Below is a small trained network, with its code and all its weights. Each question gives an input and a target symbol and asks what happens when units are switched off, that is, made to give their printed mean instead of their output.

import numpy as np


def w(rows, s, z=0):
    codes = np.array(rows[::2]) - 128.0
    scale = np.full(codes.shape[1], s)
    scale[-1] = z or s
    return codes * scale


def norm(h):
    return h / np.sqrt((h * h).mean(-1, keepdims=True) + 1e-5)


def f(y):
    return np.maximum(y, 0)


def softmax(a):
    e = np.exp(a - a.max(-1, keepdims=True))
    return e / e.sum(-1, keepdims=True)


def log_softmax(a):
    a = a - a.max(-1, keepdims=True)
    return a - np.log(np.exp(a).sum(-1, keepdims=True))


def net(x, mask):
    ids = ['Λαβζηθμξπτφψω'.index(c) for c in x.split()]
    T = len(ids)
    res = E[ids] + P[:T]
    r = norm(res)
    for j in range(2):
        rows = slice(3 * j, 3 * j + 3)
        q, k, v = (r @ M[0][rows].T for M in (Q, K, V))
        z = softmax(np.where(np.tri(T) > 0, q @ k.T / 3**0.5, -1e9)) @ v
        o = O[0][rows]
        res = res + np.where(mask[j], z, o[:, -1]) @ o[:, :-1]
    y = f(norm(res) @ A[0][:, :-1].T + A[0][:, -1])
    res = res + np.where(mask[2:6], y, B[0][:, -1]) @ B[0][:, :-1]
    return log_softmax(norm(res)[-1] @ U[:, :-1].T + U[:, -1])


Q, K, V, O, A, B = {}, {}, {}, {}, {}, {}
E = w([
[80,133,164,39,191,234],'Λ',
[104,122,109,102,146,169],'α',
[81,3,145,122,162,187],'β',
[18,96,96,83,116,230],'ζ',
[87,148,173,144,104,144],'η',
[160,239,148,10,186,146],'θ',
[93,126,172,161,103,136],'μ',
[80,133,156,158,112,127],'ξ',
[154,164,140,195,159,70],'π',
[175,130,162,165,146,224],'τ',
[138,59,87,138,73,61],'φ',
[155,83,184,78,178,116],'ψ',
[80,158,177,142,125,146],'ω',
],0.013)
P = w([
[252,105,2,93,172,112],'0',
[155,129,202,106,141,142],'1',
[180,109,194,105,117,129],'2',
[184,109,188,103,120,116],'3',
[187,116,181,91,122,114],'4',
[177,124,160,96,118,114],'5',
[188,117,153,96,108,101],'6',
[179,129,144,105,115,103],'7',
[189,125,112,109,115,87],'8',
],0.0052)
Q[0] = w([
[2,146,172,158,90,247],'h1',
[80,205,248,105,49,59],'h1',
[39,65,206,195,66,100],'h1',
[205,84,99,76,204,69],'h2',
[166,38,12,23,216,133],'h2',
[20,120,224,118,108,109],'h2',
],0.0059)
K[0] = w([
[81,159,64,190,132,147],'h1',
[183,186,17,93,170,135],'h1',
[171,93,51,145,136,133],'h1',
[143,192,254,118,72,91],'h2',
[69,107,217,86,95,122],'h2',
[161,168,33,118,131,129],'h2',
],0.0085)
V[0] = w([
[137,66,218,98,254,88],'h1',
[112,158,184,255,145,193],'h1',
[203,51,193,118,104,90],'h1',
[176,143,124,131,16,207],'h2',
[166,187,106,155,115,56],'h2',
[168,177,206,77,142,140],'h2',
],0.0066)
O[0] = w([
[88,105,65,181,125,191,86],'h1',
[126,103,232,164,70,185,98],'h1',
[90,208,48,108,54,229,138],'h1',
[118,127,92,91,46,111,254],'h2',
[29,150,120,63,201,142,92],'h2',
[36,147,1,163,100,79,182],'h2',
],0.006,0.0031)
A[0] = w([
[146,195,174,170,154,164,237],'n1',
[128,2,117,49,176,180,101],'n2',
[126,84,170,102,134,110,250],'n3',
[35,103,111,99,179,118,31],'n4',
],0.0065,0.0024)
B[0] = w([
[200,111,60,176,138,83,214],'n1',
[101,2,107,49,162,173,215],'n2',
[61,157,72,126,149,171,252],'n3',
[175,11,125,62,30,175,154],'n4',
],0.0083,0.004)
U = w([
[206,64,185,151,122,77,88],'Λ',
[166,90,205,109,201,140,100],'α',
[99,136,115,189,62,133,93],'β',
[84,25,141,79,187,222,228],'ζ',
[220,103,124,210,85,178,192],'η',
[121,104,89,192,99,93,112],'θ',
[45,144,193,51,80,45,103],'μ',
[14,186,18,213,108,163,71],'ξ',
[2,56,166,226,204,71,96],'π',
[85,42,51,88,103,98,128],'τ',
[135,222,78,88,181,149,251],'φ',
[151,145,172,123,73,192,47],'ψ',
[136,130,109,170,207,75,183],'ω',
],0.0075,0.0021)

Each question gives the input, a string of symbols that net reads in full, and the target symbol t.
The units are the heads (3 rows each of Q, K, V and O) and the neurons (one row each of A and B). Each row of codes is followed by its name. A weight is (code - 128) times the scale printed after its matrix; where a second scale follows, it is the last column's (O, A, B and U).
mask holds one flag per unit, heads first, then neurons. A switched-off unit (its flag False) gives its mean, the last column of its rows in O or B, instead of its output. The means were averaged over made-up inputs and are rounded, as every weight is.
A unit's drop is (log p(t) with every unit on - log p(t) with that unit switched off) / (log p(t) with every unit on - log p(t) with every unit switched off).
The circuit of an input: a set's keep is (log p(t) with only the set's units on - log p(t) with every unit switched off) / (log p(t) with every unit on - log p(t) with every unit switched off). Starting from all 6 units, units are removed one at a time, each time the one whose removal leaves the highest keep (on an exact tie, the one counted first), for as long as the keep stays at least 0.8.
units of the circuit, in order: the units of the circuit, biggest drop first
which heads matter: for each layer, one digit per head in row order, 1 if its drop is at least 0.15 and else 0, layers parted by /
drop of u: that unit's drop, to one decimal
input η θ η ψ η η ω ψ α, target ξ: units of the circuit, in order => (h2; n2)
input η θ μ, target μ: units of the circuit, in order => (h2; h1)
input ω β ξ, target π: units of the circuit, in order => (h1; h2)
input μ η μ α η ω ω, target ψ: units of the circuit, in order => (h2; h1)
input π ζ ω ψ β ψ φ, target ξ: units of the circuit, in order => (h1)
input α ω Λ ξ ω, target ω: units of the circuit, in order => (h2; h1; n1)
input θ ω η τ η, target τ: which heads matter => 11
input ψ θ ω τ ψ π ω, target ξ: which heads matter => 10
input β ω φ η ω, target η: units of the circuit, in order => (h2; n1)
input θ τ ω, target τ: units of the circuit, in order => (n4; h1)
input ω α β ω ξ ω, target π: units of the circuit, in order => (h1; h2)
input η η η φ ψ η μ, target μ: units of the circuit, in order => (h1; h2)
input π ω μ ω η ω ω ζ ξ, target ζ: units of the circuit, in order => (h2; n4)
input φ π η θ Λ η μ, target φ: which heads matter => 11
input φ Λ φ η η, target φ: which heads matter => 11
input η η ξ η ω ζ η ω, target μ: drop of h1 => 0.5
input β η ω η μ η η η, target η: drop of h1 => 0.1
input ω η ω ζ π φ β β μ, target π: drop of h2 => 0.2
